Below is a small trained network, with its code and all its weights. Each question gives an input and a class and asks what happens when units are switched off, that is, made to give their printed mean instead of their output.

import numpy as np


def w(rows, s, z=0):
    codes = np.array(rows[::2]) - 128.0
    scale = np.full(codes.shape[1], s)
    scale[-1] = z or s
    return codes * scale


def f(y):
    return np.maximum(y, 0)


def log_softmax(a):
    a = a - a.max(-1, keepdims=True)
    return a - np.log(np.exp(a).sum(-1, keepdims=True))


def net(x, mask):
    res = np.array(x, float).reshape(1, 6) / 4 @ E
    y = f(res @ A[0][:, :-1].T + A[0][:, -1])
    res = res + np.where(mask, y, B[0][:, -1]) @ B[0][:, :-1]
    return log_softmax(res[-1] @ U[:, :-1].T + U[:, -1])


A, B = {}, {}
E = w([
[128,127,129,127],'x0',
[56,35,61,53],'x1',
[250,109,40,107],'x2',
[147,184,166,3],'x3',
[130,129,128,129],'x4',
[192,25,231,119],'x5',
],0.0039)
A[0] = w([
[132,159,148,72,52],'neuron 0',
[132,152,141,82,58],'neuron 1',
[92,79,93,86,78],'neuron 2',
[138,110,145,126,93],'neuron 3',
[118,104,113,182,36],'neuron 4',
[106,100,108,103,92],'neuron 5',
[128,128,127,128,113],'neuron 6',
[134,179,160,35,39],'neuron 7',
[128,128,128,128,118],'neuron 8',
[43,140,195,140,20],'neuron 9',
[183,206,169,187,80],'neuron 10',
[133,167,152,58,46],'neuron 11',
[93,81,94,87,80],'neuron 12',
[164,123,102,122,65],'neuron 13',
[153,86,169,121,96],'neuron 14',
[105,104,103,109,83],'neuron 15',
[116,112,115,115,94],'neuron 16',
[139,110,144,126,93],'neuron 17',
[120,118,121,119,110],'neuron 18',
[121,108,114,171,36],'neuron 19',
[83,66,83,75,73],'neuron 20',
[202,124,75,121,42],'neuron 21',
[131,152,145,79,57],'neuron 22',
[112,90,100,220,31],'neuron 23',
[172,190,162,174,78],'neuron 24',
[135,117,138,128,80],'neuron 25',
[75,249,9,129,20],'neuron 26',
[145,149,140,144,78],'neuron 27',
[132,159,148,70,48],'neuron 28',
[170,186,160,170,75],'neuron 29',
[27,142,209,141,10],'neuron 30',
[156,81,175,121,94],'neuron 31',
[105,103,103,108,85],'neuron 32',
[160,72,182,120,97],'neuron 33',
[187,119,85,120,43],'neuron 34',
[126,117,120,152,62],'neuron 35',
[130,137,134,110,85],'neuron 36',
[148,95,161,124,86],'neuron 37',
[119,107,111,181,40],'neuron 38',
[174,121,95,121,54],'neuron 39',
[108,87,103,221,30],'neuron 40',
[143,102,151,125,85],'neuron 41',
[169,59,196,118,90],'neuron 42',
[215,115,60,116,34],'neuron 43',
],0.012,0.0013)
B[0] = w([
[159,107,106,120,167],'neuron 0',
[153,111,111,121,158],'neuron 1',
[117,109,180,115,187],'neuron 2',
[127,131,126,144,143],'neuron 3',
[159,112,108,118,159],'neuron 4',
[122,118,158,120,162],'neuron 5',
[128,127,128,128,128],'neuron 6',
[183,94,92,114,198],'neuron 7',
[128,128,128,128,128],'neuron 8',
[89,178,97,89,204],'neuron 9',
[107,94,199,108,214],'neuron 10',
[169,102,101,117,179],'neuron 11',
[118,110,179,115,185],'neuron 12',
[114,145,115,110,149],'neuron 13',
[125,137,126,170,169],'neuron 14',
[122,117,156,125,160],'neuron 15',
[125,122,144,125,146],'neuron 16',
[128,132,126,144,142],'neuron 17',
[126,125,138,126,139],'neuron 18',
[153,115,111,121,151],'neuron 19',
[115,103,195,112,204],'neuron 20',
[100,167,104,89,174],'neuron 21',
[156,111,112,121,161],'neuron 22',
[184,100,96,111,186],'neuron 23',
[111,100,183,112,195],'neuron 24',
[127,130,126,137,134],'neuron 25',
[121,155,126,254,253],'neuron 26',
[123,120,147,123,148],'neuron 27',
[161,107,107,119,168],'neuron 28',
[114,103,180,113,190],'neuron 29',
[81,189,91,81,220],'neuron 30',
[125,138,126,175,174],'neuron 31',
[122,117,157,124,161],'neuron 32',
[125,140,126,184,183],'neuron 33',
[105,159,106,98,164],'neuron 34',
[142,121,119,124,139],'neuron 35',
[138,122,122,125,138],'neuron 36',
[126,135,125,160,158],'neuron 37',
[158,111,109,120,158],'neuron 38',
[110,151,110,105,155],'neuron 39',
[184,102,94,109,188],'neuron 40',
[127,133,125,151,149],'neuron 41',
[124,143,125,198,197],'neuron 42',
[88,173,93,83,186],'neuron 43',
],0.06,0.0051)
U = w([
[119,158,130,254,176],'0',
[97,74,240,93,188],'1',
[66,214,70,60,139],'2',
[237,64,67,107,2],'3',
],0.0064,0.00037)

Each question gives the input, the list of numbers given to net, and the class t.
The units are the neurons (one row each of A and B). Each row of codes is followed by its name. A weight is (code - 128) times the scale printed after its matrix; where a second scale follows, it is the last column's (A, B and U).
mask holds one flag per neuron, in row order. A switched-off neuron (its flag False) gives its mean, the last column of its row in B, instead of its output. The means were averaged over made-up inputs and are rounded, as every weight is.
A unit's drop is (log p(t) with every unit on - log p(t) with that unit switched off) / (log p(t) with every unit on - log p(t) with every unit switched off).
The circuit of an input: a set's keep is (log p(t) with only the set's units on - log p(t) with every unit switched off) / (log p(t) with every unit on - log p(t) with every unit switched off). Starting from the 12 units with the biggest drops (on a tie, the unit counted first), units are removed one at a time, each time the one whose removal leaves the highest keep (on an exact tie, the one counted first), for as long as the keep stays at least 0.8.
units of the circuit, in order: the units of the circuit, biggest drop first
most important unit: the unit with the biggest drop
top k neurons: the k neurons with the biggest drops, biggest first
drop when u is switched off: that unit's drop, to one decimal
input [-4,5,8,1,6,8], class 0: most important unit => neuron 42
input [2,4,-5,-4,4,-3], class 2: top 3 neurons => [neuron 30; neuron 9; neuron 10]
input [-2,-2,-8,4,-7,8], class 0: top 3 neurons => [neuron 42; neuron 33; neuron 31]
input [-2,6,5,-4,-1,-4], class 1: top 4 neurons => [neuron 20; neuron 30; neuron 2; neuron 12]
input [8,4,8,5,-3,-8], class 0: top 2 neurons => [neuron 26; neuron 30]
input [-3,5,-6,5,3,0], class 2: top 4 neurons => [neuron 30; neuron 9; neuron 10; neuron 24]
input [-1,1,5,2,-4,-4], class 2: top 3 neurons => [neuron 43; neuron 21; neuron 42]
input [4,-4,7,-8,2,-7], class 3: top 3 neurons => [neuron 23; neuron 40; neuron 30]
input [1,6,-4,-7,0,3], class 3: top 2 neurons => [neuron 40; neuron 23]
input [-5,6,-4,8,3,-1], class 3: top 2 neurons => [neuron 7; neuron 11]
input [7,0,4,-6,0,-3], class 3: top 3 neurons => [neuron 30; neuron 23; neuron 40]
input [-3,-3,0,-6,-5,5], class 3: top 3 neurons => [neuron 26; neuron 40; neuron 23]
input [-5,-5,-4,-1,2,-4], class 1: top 4 neurons => [neuron 10; neuron 24; neuron 29; neuron 42]
input [4,5,8,3,0,2], class 2: units of the circuit, in order => [neuron 43]
input [4,5,-7,-2,4,-2], class 2: top 2 neurons => [neuron 30; neuron 9]
input [4,7,8,7,-7,1], class 2: top 2 neurons => [neuron 43; neuron 21]
input [6,-2,-3,1,0,7], class 0: drop when neuron 29 is switched off => 0.0
input [7,-6,1,-4,2,-4], class 1: drop when neuron 10 is switched off => 0.4
input [-5,4,8,5,4,-8], class 0: drop when neuron 9 is switched off => 0.7
input [0,-7,0,-4,2,-5], class 1: units of the circuit, in order => [neuron 10]
input [-3,-5,8,2,-8,-2], class 2: drop when neuron 43 is switched off => 0.1
